Each row of numbers stands for one thing and depends on some of the facts below. Use the named rows to name the rest.

Some things and their rows:
[  4 -15 -24   8  -9  -7   4  11  12  11  11  -8  -2  25   7   4  12   6
  -6 -21  12  -7  12   2 -13  12   0  22 -13] : z_529
[  6 -11 -11   1  -4  10  -2  12 -12  -1   1  -9  -7  -2  -4   9   4 -25
   2 -18  -2 -10   2  -5 -10   4  -3  21 -16] : z_231
[ 11  47  10 -19 -33 -26  -2  13  -2  -1 -27  14  44  -9  10 -21  -3  -7
  32  29  36 -13  26 -13  17  24  39  26  31] : z_856
[  0  46   8 -20  -9 -23  -5  -2 -12 -24 -29   4  43  -7   5 -20  26   7
  31  -4  15 -14 -22  -4  12  24  39 -16  31] : z_744
[  7 -10  -4 -15  -2   6  -3  12 -14  -2  -6 -16   1  -8  -2   3  20 -12
   8  -7 -10 -13  -8  -8 -12   9  22  16  13] : z_458
[ 11  -5   9 -19 -30 -24   7  12 -13   9  -5 -14   1  -8   9 -21  -3 -22
   9  29  33 -11  19 -13  -7  11  38  22  -6] : z_486
[  2 -13  -5  -9  -1  -5  -2 -10  -5 -12   8 -18 -19   1   5   7 -21  -1
  -6 -15   3  -2 -11  -5 -11   5   6  -5 -22] : z_547
[  6 -12 -13   1  -2  11  -1  12 -13   1   1  -9 -11  -1  -2  10   6 -19
  -1 -19  -3 -10   3  -6  -9   4  -1  21 -17] : z_646
[  5   0 -20   1   5 -17   2  -1  -8   9   2  -9 -11  -2  -3   9   5   3
  -6  17  19 -11 -11  -4 -10   3  -6  18 -22] : z_725
[  4 -13 -14  -3  -3   0   0   7  -7   2   4  -6 -10   0  -1   6  -1  -4
  -2   0   5  -5   1   1 -10   4  -4  10 -18] : z_170
[  6 -10 -13   1  -2  11  -1  12 -13   0   2 -10 -10  -1  -2  10   5 -18
  -1 -19  -1 -11   3  -6  -8   4  -1  21 -16] : z_304
[  4 -13  -7  -4  -7  -7  -2   6  -3  -3   3  -6  -4  -1  -5   2  -5 -16
   8   2   3  -2  -1   3 -13   3  -6  13 -15] : z_25
[ -2  47  10  17 -25   2   6 -29  18  13 -39  34 -24  48 -11 -21  25   6
  33 -31 -32  16  29  -8  -5  21  28 -21  10] : z_201
[  4 -13 -10  -4  -5  -6   0   6  -5   0   4  -6  -8  -1  -3   3  -3  -7
   1   5   4  -2   0   4 -12   3  -6  10 -16] : z_846
[  5 -10 -16  -1   2 -16   1   1  -6   6   2  -7  -9  -2  -4   7   1   0
  -3  15  14  -8  -8  -1 -11   3  -7  15 -20] : z_970
[  6 -11 -13   1  -2  10  -1  11 -12   1   2  -9 -10  -1  -2  10   5 -17
  -2 -18  -2 -10   2  -6  -9   4  -2  20 -17] : z_105
[  6 -13 -13   1  -2  10  -1  12 -12   1   1  -9 -11  -1  -2   9   5 -18
  -2 -17  -2 -10   2  -6  -8   4  -1  21 -17] : z_402
[  7  47   9  16 -12  13  -5 -15  17   2   8  32  32 -11  10 -16 -22   7
   4 -15  16  -3  27  28  20   3 -12 -14  30] : z_996

How the things are related:
z_16	Θ	z_826; z_165	Θ	z_458; z_165	Θ	z_826
z_197	Θ	z_890; z_197	Θ	z_868; z_197	Θ	z_214
z_201	Θ	z_826; z_214	Θ	z_826; z_254	Θ	z_366
z_254	Θ	z_900; z_499	Θ	z_558; z_499	Θ	z_201
z_504	Θ	z_201; z_505	Θ	z_124; z_624	Θ	z_826
z_624	Θ	z_966; z_744	Θ	z_458; z_744	Θ	z_112
z_744	Θ	z_856; z_747	Θ	z_84; z_800	Θ	z_826
z_800	Θ	z_112; z_853	Θ	z_800; z_856	Θ	z_486
z_890	Θ	z_826; z_929	Θ	z_826; z_929	Θ	z_112
z_966	Θ	z_868; z_992	Θ	z_826; z_996	Θ	z_505
z_124	Ψ	z_817; z_127	Ψ	z_853; z_128	Ψ	z_255
z_165	Ψ	z_457; z_17	Ψ	z_796; z_170	Ψ	z_929
z_197	Ψ	z_725; z_201	Ψ	z_127; z_204	Ψ	z_800
z_214	Ψ	z_112; z_25	Ψ	z_380; z_254	Ψ	z_204
z_255	Ψ	z_93; z_319	Ψ	z_475; z_323	Ψ	z_702
z_33	Ψ	z_770; z_343	Ψ	z_915; z_382	Ψ	z_922
z_40	Ψ	z_528; z_421	Ψ	z_857; z_426	Ψ	z_482
z_457	Ψ	z_40; z_470	Ψ	z_676; z_475	Ψ	z_856
z_476	Ψ	z_505; z_482	Ψ	z_890; z_485	Ψ	z_560
z_486	Ψ	z_966; z_49	Ψ	z_970; z_499	Ψ	z_485
z_504	Ψ	z_458; z_520	Ψ	z_128; z_529	Ψ	z_902
z_534	Ψ	z_547; z_547	Ψ	z_124; z_560	Ψ	z_25
z_561	Ψ	z_646; z_577	Ψ	z_561; z_59	Ψ	z_875
z_617	Ψ	z_254; z_618	Ψ	z_710; z_624	Ψ	z_826
z_637	Ψ	z_108; z_657	Ψ	z_624; z_675	Ψ	z_319
z_684	Ψ	z_395; z_694	Ψ	z_197; z_702	Ψ	z_618
z_725	Ψ	z_776; z_744	Ψ	z_900; z_758	Ψ	z_33
z_76	Ψ	z_868; z_770	Ψ	z_686; z_776	Ψ	z_84
z_796	Ψ	z_486; z_800	Ψ	z_520; z_807	Ψ	z_529
z_817	Ψ	z_617; z_837	Ψ	z_996; z_846	Ψ	z_59
z_856	Ψ	z_231; z_857	Ψ	z_221; z_864	Ψ	z_304
z_875	Ψ	z_504; z_890	Ψ	z_694; z_897	Ψ	z_928
z_900	Ψ	z_165; z_902	Ψ	z_897; z_915	Ψ	z_679
z_922	Ψ	z_807; z_928	Ψ	z_570; z_949	Ψ	z_758
z_970	Ψ	z_426; z_992	Ψ	z_637; z_996	Ψ	z_323

Name these rows:
No name comes twice in this set of rows, the named rows included.
[  6 -12 -16   3  -3  11   0  12 -10   4   4 -10  -9   2   0  10   8 -11
  -2 -21  -1 -11   5  -7  -9   5   0  23 -16] | z_570
[  4 -15 -16  -1  -5  -4   1   7  -2   6   7  -6  -8   5   1   4   2   2
  -3  -2   7  -4   3   2 -11   5  -5  12 -17] | z_382
[  6  10 -22   3   9 -21   2  -4  -8  10   0 -11 -11  -4  -5  10   7   5
  -7  21  23 -13 -14  -6 -11   3  -8  22 -22] | z_694
[  5  -4 -18   1   5 -19   1  -1  -7   8   1  -8  -9  -3  -5   8   4   2
  -4  19  18 -11 -10  -3 -11   3  -7  19 -21] | z_426
[  6 -11 -11   7  -3  11  -1  12 -15   3   1 -13 -12  -3  -3   9   4 -17
  -6 -14  -2  -9   8  -5  -3   4  -1  11 -13] | z_710
[  5  -7 -18   0   3 -10   1   4  -8   7   2  -9 -11  -2  -2   8   4   2
  -6   9  13  -9  -7  -3  -9   3  -5  17 -21] | z_776
[  5 -13 -10   3  -4  -3   0   9 -11   4   4 -10 -12  -1  -2   4  -3  -2
  -7  10   4   0   7   5  -6   4  -4  -5 -15] | z_837
[  4 -15 -20   3  -6  -2   2   9   4   9   9  -8  -6  12   5   5   7   5
  -5 -14   9  -6   6   1 -12   7  -1  19 -16] | z_928
[  4 -14 -19   3  -7  -6   3   8   6   9  10  -7  -5  14   5   3   6   5
  -4 -12   9  -4   7   3 -12   7  -3  17 -15] | z_922

Now the same things, written a new way:
Some rows with their names:
[ -8  15  -4  14   0 -15  20 -13  26  -9   2  -6  24  -1  14  -6  17   6
  -4  26  15  25  15   4  13 -25] : z_214
[ 2  0  8  1  2 11 -6  1 -5  2  3 -7 -9  0  0  3 -1  0 -9 -4 -6 -7 -4 -4
 -5  3] : z_520
[ 12  30 -14   0   6 -10 -28  27  23  12  17  14   0   8 -13 -16 -23 -10
  26   9 -10  25 -22  11  18 -28] : z_996
[ -4   0 -14  -5  -1 -10  -2 -10  -8   1   9   7 -10  -3  -7 -11   4   5
   5  -6  10   8   8   3   0   5] : z_457
[-17  -5  16  -9 -10 -15  19  -5  25  -8 -24   8  13  -8  15 -15 -25   7
  24  24  -2  -8  -1   8  16   7] : z_504
[-17  -3  10 -10 -10 -16  16  -9  24  -7 -22  10  30 -10  16 -16 -30  11
  25  28  22 -13  14  10  12   7] : z_499
[ -3  -1 -14  -3   4  -6  -4  -2  -9  -6  -7 -10  -3  -4   5  -6   5  -4
  12 -15  -7  12  11   3   5  -9] : z_846
[  0  14  15  -7   0 -15  15 -13  24  14 -12  14  30   3  15 -12  15 -16
   8  28  -7 -14   8   2  13  -1] : z_992
[ -1 -10  18  -6  -3 -14  21   8  26  -5  -6  16  40  -7  12   0  20   3
 -13  28  -8  -9 -13  10  19 -10] : z_197
[  3 -12  -1  -3  -2  20  12   9  -9  -3   8  11  17 -12   5  -1   9  -1
  -8   7  -5  -4  -6   8   7   2] : z_776
[  1 -15  -8  -6   2   0 -16   1  -8  -1 -13   6   4   7  -2  -6 -16   6
   3 -17  -6 -21  -3  -6  -6  13] : z_475
[ -6  22  -6   0   2  -8 -13 -11 -11   9  17   3  -5  -1   2 -15   9   3
  -4  18  22  14  16   1  -7  -1] : z_76
[  5   7   8  -4   4   1  -7  14 -13   0   4  -9 -12   3  -7  20   9  -2
  -4  -5  -8   2   4  -2   3   2] : z_902
[ -9   2   5  -6   1 -16  21 -15   6  -7 -20  15  21   5   7 -15  17 -15
  23   0 -10  -9  15  -1  -8   8] : z_744
[  5   4  13  -3   1   3  -1  10 -10   2   8  -7 -16   3 -15  25   6   2
 -10  -1  -7  -1 -10  -5   1   8] : z_570
[-18  31  11  17 -10  -5  14  18  -3  25 -27  16  -5  35 -14 -16 -31 -18
 -23  23  12  26  11   0  19  18] : z_747
[  9  16   9  13  -1 -15  20 -15  27  -1  20  13  20  17  -7  18  19  17
 -23  27  39  14   4   8 -12  -9] : z_868
[ -3  -2  -9  -4  -6  -8   3 -12  -3   3  12   9 -14  -3 -14  -9   0   8
   0  -3  14   6  -4   1  -1  12] : z_528

Rows to name:
No name comes twice in this set of rows, the named rows included.
[-16  28 -12  23 -15  25  20  16   0  18 -26  16   5  34 -14 -14 -31 -10
 -23  23  38  26   5   9  10  18] | z_84
[ -6 -15  17  -2   5 -15  21 -15   2 -11 -24  16  19  24 -17 -13  10   9
  17 -19  -8 -26  10  -4 -24  19] | z_856
[ 14  -1 -19   2   5   7 -21  18   6  -6  20 -13  -8 -12  -2   5   1  10
  17 -13  11  -2  -7   7 -15 -26] | z_366
[  6  -3 -17  22 -13 -15  20 -16  23  -8   5  -8 -15  -3  13  23   3  -7
  -8  23  23  24   9 -13 -17 -12] | z_112
[ 10  13  12  -6   5   2 -20  25   7   7  17  -7  -7 -12  -1 -13   3  -7
  24   5 -12 -17 -18   4   9 -24] | z_254
[  1  -9  11  -1   1 -16  21  -1  26  -9  -6  10  26  16  -7  27  16  16
 -15  -3  10   9 -10   5  14  -9] | z_966
[ 15  30 -21  16   7  11 -31  27  25   8  21   9  -3  14  -6 -16 -24   2
  16  -2  27  26 -18  11 -10 -29] | z_124
[ -8  -8  11   9   6 -15  21 -15  -9 -12 -19  13   0  22 -28  -9  19  16
  16 -19   6 -17  16   4 -24  14] | z_486

Now the same things, written a new way:
Some things and their rows:
[-15  -4 -29  13  -3   0 -12   9   5  -3  10   1   4  12   1] : z_646
[-14  -9 -25  11   0   3  -9  12   7  -1  10   6   6  15  -1] : z_170
[-15  -4 -28  13  -3   0 -12   9   5  -3  10   1   4  12   1] : z_105
[ -9 -13 -23   7   7  10  -2   7   5 -14  11  11   9  21   2] : z_204
[-19   0   1 -31 -24 -19  -1  13  -7  -6   4  15   6  -3   4] : z_505
[ -5 -11 -29  15  -3  -5 -23   7  11   0   2   3   7  21   7] : z_214
[-15  -9 -23  10   0   3  -9  15   9   2  10   7   6  17  -4] : z_319
[-15  -3 -29  13  -3   0 -13   9   5  -2  10   1   4  12   1] : z_380
[-13 -10 -25   9  -2   5 -10  15   6  -1  10   6   4  15  -2] : z_382
[-20 -12 -11  12   3  -8 -12  21   4   8   6  14   1  15  -1] : z_457
[-18   2 -34   9   2   2  -7  13  16   6  14   0  13  25 -13] : z_323
[-15 -11 -24  16  -2   3  -5  12   9   1   7   9   5  11  -1] : z_776
[-11  -1 -37  17 -11 -10 -26   7  -4   7   6   1  12  39  15] : z_558
[ -2 -15 -29  18  -1  -9 -27   4   4   2   7   5  13  23   5] : z_504
[-10  -1 -34  15  -9  -7 -25   7  10   1   1  -2   5  24  12] : z_826
[-15  -3 -29  13  -3   0 -12   9   5  -2  10   1   4  12   1] : z_686
[-11   0 -33  14  -9  -6 -23   8  15   0  -2  -3   2  20  11] : z_458
[ -1 -10 -31  19  -2  -8 -28  -1  12  -7   1  -3   5   7   7] : z_853

Name these rows:
No name comes twice in this set of rows, the named rows included.
[-16 -12 -23  15  -1   3  -4  13  10   2   7  10   6  13  -2] | z_970
[-14  -3 -30  13  -1   0  -9   8   2  -5   9   2   3  12   2] | z_93
[-16  -4 -25  13  -2  -3 -13  10   4  -1   9   2   3  11   2] | z_528
[-14 -12 -22  10  -1   7 -11  11  10  -1  12   6   8  17  -2] | z_534
[ -7 -16 -26  25  -5  -5 -13   7  16   5  -5  10   7  13   8] | z_890
[  0 -13 -29  12   7  -2 -11   4   8 -15  -2   9   6  24   9] | z_800
[ -3 -16 -22  16   2  -7 -24   7  18  -3  -2   4   3   9   4] | z_744
[ -2 -21 -26  26  -2  -5 -16   3  15   1  -3  10   8   7   6] | z_197
[ -2 -16 -30  18  -1  -8 -27   4   1   3   8   6  14  27   6] | z_499
[ -1 -11 -32  19  -2  -8 -28  -1   9  -6   3  -2   6  11   7] | z_16
[-23  -9  -5  -2  -9 -10   0  19   1  14  -6  13  -1  20  -2] | z_900

